Below are the code and all the weights of a small trained network. Each question names an input and a class and asks about switching units off, where a switched-off unit gives its printed mean instead of its output.

import numpy as np


def w(rows, s, z=0):
    codes = np.array(rows[::2]) - 128.0
    scale = np.full(codes.shape[1], s)
    scale[-1] = z or s
    return codes * scale


def norm(h):
    return h / np.sqrt((h * h).mean(-1, keepdims=True) + 1e-5)


def f(y):
    return np.maximum(y, 0)


def log_softmax(a):
    a = a - a.max(-1, keepdims=True)
    return a - np.log(np.exp(a).sum(-1, keepdims=True))


def net(x, mask):
    res = np.array(x, float).reshape(1, 7) / 4 @ E
    u = 0
    for l in range(3):
        y = f(norm(res) @ A[l][:, :-1].T + A[l][:, -1])
        res = res + np.where(mask[u : u + 9], y, B[l][:, -1]) @ B[l][:, :-1]
        u += 9
    return log_softmax(norm(res)[-1] @ U[:, :-1].T + U[:, -1])


A, B = {}, {}
E = w([
[190,174,78,115,210],'x0',
[93,97,254,27,227],'x1',
[126,127,128,123,125],'x2',
[130,129,131,129,124],'x3',
[239,92,164,73,94],'x4',
[117,242,136,61,46],'x5',
[128,126,129,132,126],'x6',
],0.0076)
A[0] = w([
[79,118,185,87,182,51],'0.n1',
[110,250,134,85,104,3],'0.n2',
[149,213,88,106,207,41],'0.n3',
[168,166,99,92,193,2],'0.n4',
[169,135,128,213,57,62],'0.n5',
[138,204,109,60,69,23],'0.n6',
[45,74,182,110,35,110],'0.n7',
[32,165,131,175,170,28],'0.n8',
[65,211,120,167,173,44],'0.n9',
],0.013,0.0043)
B[0] = w([
[81,175,159,111,192,237],'0.n1',
[53,94,189,174,64,240],'0.n2',
[183,170,154,232,149,227],'0.n3',
[201,158,185,195,103,188],'0.n4',
[74,140,90,87,132,222],'0.n5',
[47,54,166,144,71,236],'0.n6',
[248,209,157,218,159,253],'0.n7',
[215,78,160,85,77,220],'0.n8',
[206,96,149,49,53,222],'0.n9',
],0.011,0.0054)
A[1] = w([
[124,33,74,155,211,118],'1.n1',
[67,117,7,148,144,253],'1.n2',
[179,63,133,80,76,159],'1.n3',
[148,117,193,97,170,100],'1.n4',
[137,30,133,174,176,49],'1.n5',
[123,62,128,197,182,24],'1.n6',
[69,35,89,43,118,134],'1.n7',
[116,141,89,172,68,132],'1.n8',
[129,149,139,208,65,168],'1.n9',
],0.011,0.005)
B[1] = w([
[74,72,190,159,53,172],'1.n1',
[53,190,136,93,125,189],'1.n2',
[205,122,85,1,108,192],'1.n3',
[113,152,87,75,73,198],'1.n4',
[103,97,175,187,17,162],'1.n5',
[113,120,188,190,91,153],'1.n6',
[212,165,94,92,59,150],'1.n7',
[124,101,94,135,208,199],'1.n8',
[159,92,97,145,210,255],'1.n9',
],0.01,0.0081)
A[2] = w([
[129,151,223,32,183,29],'2.n1',
[130,147,203,107,221,1],'2.n2',
[62,162,253,66,237,121],'2.n3',
[96,140,117,199,166,52],'2.n4',
[37,168,235,130,127,130],'2.n5',
[202,57,123,2,169,136],'2.n6',
[149,18,164,139,90,36],'2.n7',
[213,162,179,254,181,108],'2.n8',
[74,163,20,161,98,151],'2.n9',
],0.0086,0.0067)
B[2] = w([
[116,116,52,69,139,174],'2.n1',
[57,195,91,140,93,152],'2.n2',
[108,104,50,73,246,214],'2.n3',
[148,93,163,100,162,142],'2.n4',
[71,101,109,176,112,209],'2.n5',
[182,144,87,103,39,204],'2.n6',
[103,154,101,140,92,168],'2.n7',
[176,100,196,175,135,254],'2.n8',
[89,161,126,93,219,186],'2.n9',
],0.012,0.0071)
U = w([
[80,183,71,74,203,255],'0',
[232,128,185,208,188,72],'1',
[7,44,211,158,15,145],'2',
[227,112,101,50,62,27],'3',
],0.012,0.0027)

Each question gives the input, the list of numbers given to net, and the class t.
The units are the neurons (one row each of A and B). Each row of codes is followed by its name. A weight is (code - 128) times the scale printed after its matrix; where a second scale follows, it is the last column's (A, B and U).
mask holds one flag per neuron, layer by layer. A switched-off neuron (its flag False) gives its mean, the last column of its row in B, instead of its output. The means were averaged over made-up inputs and are rounded, as every weight is.
A unit's drop is (log p(t) with every unit on - log p(t) with that unit switched off) / (log p(t) with every unit on - log p(t) with every unit switched off).
The circuit of an input: a set's keep is (log p(t) with only the set's units on - log p(t) with every unit switched off) / (log p(t) with every unit on - log p(t) with every unit switched off). Starting from the 12 units with the biggest drops (on a tie, the unit counted first), units are removed one at a time, each time the one whose removal leaves the highest keep (on an exact tie, the one counted first), for as long as the keep stays at least 0.8.
units of the circuit, in order: the units of the circuit, biggest drop first
k most important neurons: the k neurons with the biggest drops, biggest first
k most important neurons of layer l: the k neurons of layer l with the biggest drops, biggest first
drop when u is switched off: that unit's drop, to one decimal
input [5,1,6,-8,-4,-6,-7], class 2: units of the circuit, in order	1.n1
input [-2,-4,2,-6,-8,-7,-8], class 3: 2 most important neurons	0.n8, 0.n9
input [-7,-7,-6,7,-5,3,0], class 0: units of the circuit, in order	0.n5, 2.n9
input [7,-6,5,-6,8,-8,-3], class 2: units of the circuit, in order	1.n1, 0.n7, 1.n5
input [4,0,-1,-2,7,-5,-4], class 3: 3 most important neurons of layer 0	0.n7, 0.n3, 0.n6
input [5,6,1,0,-7,3,-5], class 3: 3 most important neurons of layer 0	0.n9, 0.n8, 0.n7
input [4,-5,2,8,-6,3,-1], class 3: 2 most important neurons	0.n9, 0.n8
input [6,-5,6,8,1,5,7], class 1: 4 most important neurons	0.n3, 1.n9, 1.n4, 1.n8
input [4,5,-6,-3,1,-1,-1], class 0: 2 most important neurons	0.n1, 0.n7
input [4,-3,-5,1,-3,5,4], class 2: 2 most important neurons	0.n2, 0.n6
input [-7,6,6,4,-1,-2,-4], class 1: 4 most important neurons	0.n7, 2.n8, 0.n5, 1.n2
input [7,-2,-4,-4,1,-8,-8], class 2: 3 most important neurons of layer 1	1.n1, 1.n5, 1.n6
input [-1,7,2,-3,6,-7,-3], class 0: 3 most important neurons	0.n1, 0.n6, 2.n3
input [0,5,6,-4,-8,8,3], class 2: units of the circuit, in order	0.n2
input [-8,-2,-4,7,4,8,7], class 1: 2 most important neurons	0.n7, 1.n9
input [-8,6,-7,4,-1,0,1], class 1: 2 most important neurons	0.n7, 2.n8
input [4,8,7,-4,6,2,0], class 0: 3 most important neurons of layer 0	0.n1, 0.n9, 0.n8
input [4,-4,-8,4,3,2,1], class 0: 2 most important neurons of layer 1	1.n2, 1.n8
input [4,-2,3,-5,0,-5,-6], class 2: 2 most important neurons	0.n7, 1.n1
input [-1,3,-1,1,2,5,1], class 2: 2 most important neurons of layer 0	0.n2, 0.n6
input [0,-4,-6,-1,4,7,4], class 2: 2 most important neurons	0.n6, 0.n2
input [-5,-6,-6,-8,2,0,7], class 0: most important neuron of layer 1	1.n2
input [-5,-1,6,4,-7,6,0], class 3: 3 most important neurons of layer 0	0.n9, 0.n8, 0.n3
input [-6,3,-8,-1,0,5,5], class 1: drop when 0.n7 is switched off	1.2
input [-6,-2,-6,4,-6,3,-3], class 1: drop when 0.n7 is switched off	0.8
input [-3,5,2,2,-1,-3,-7], class 0: drop when 0.n1 is switched off	0.4
input [2,-3,4,-6,1,-8,4], class 2: drop when 0.n8 is switched off	0.0
input [4,-3,-3,7,3,2,-3], class 1: most important neuron	0.n9
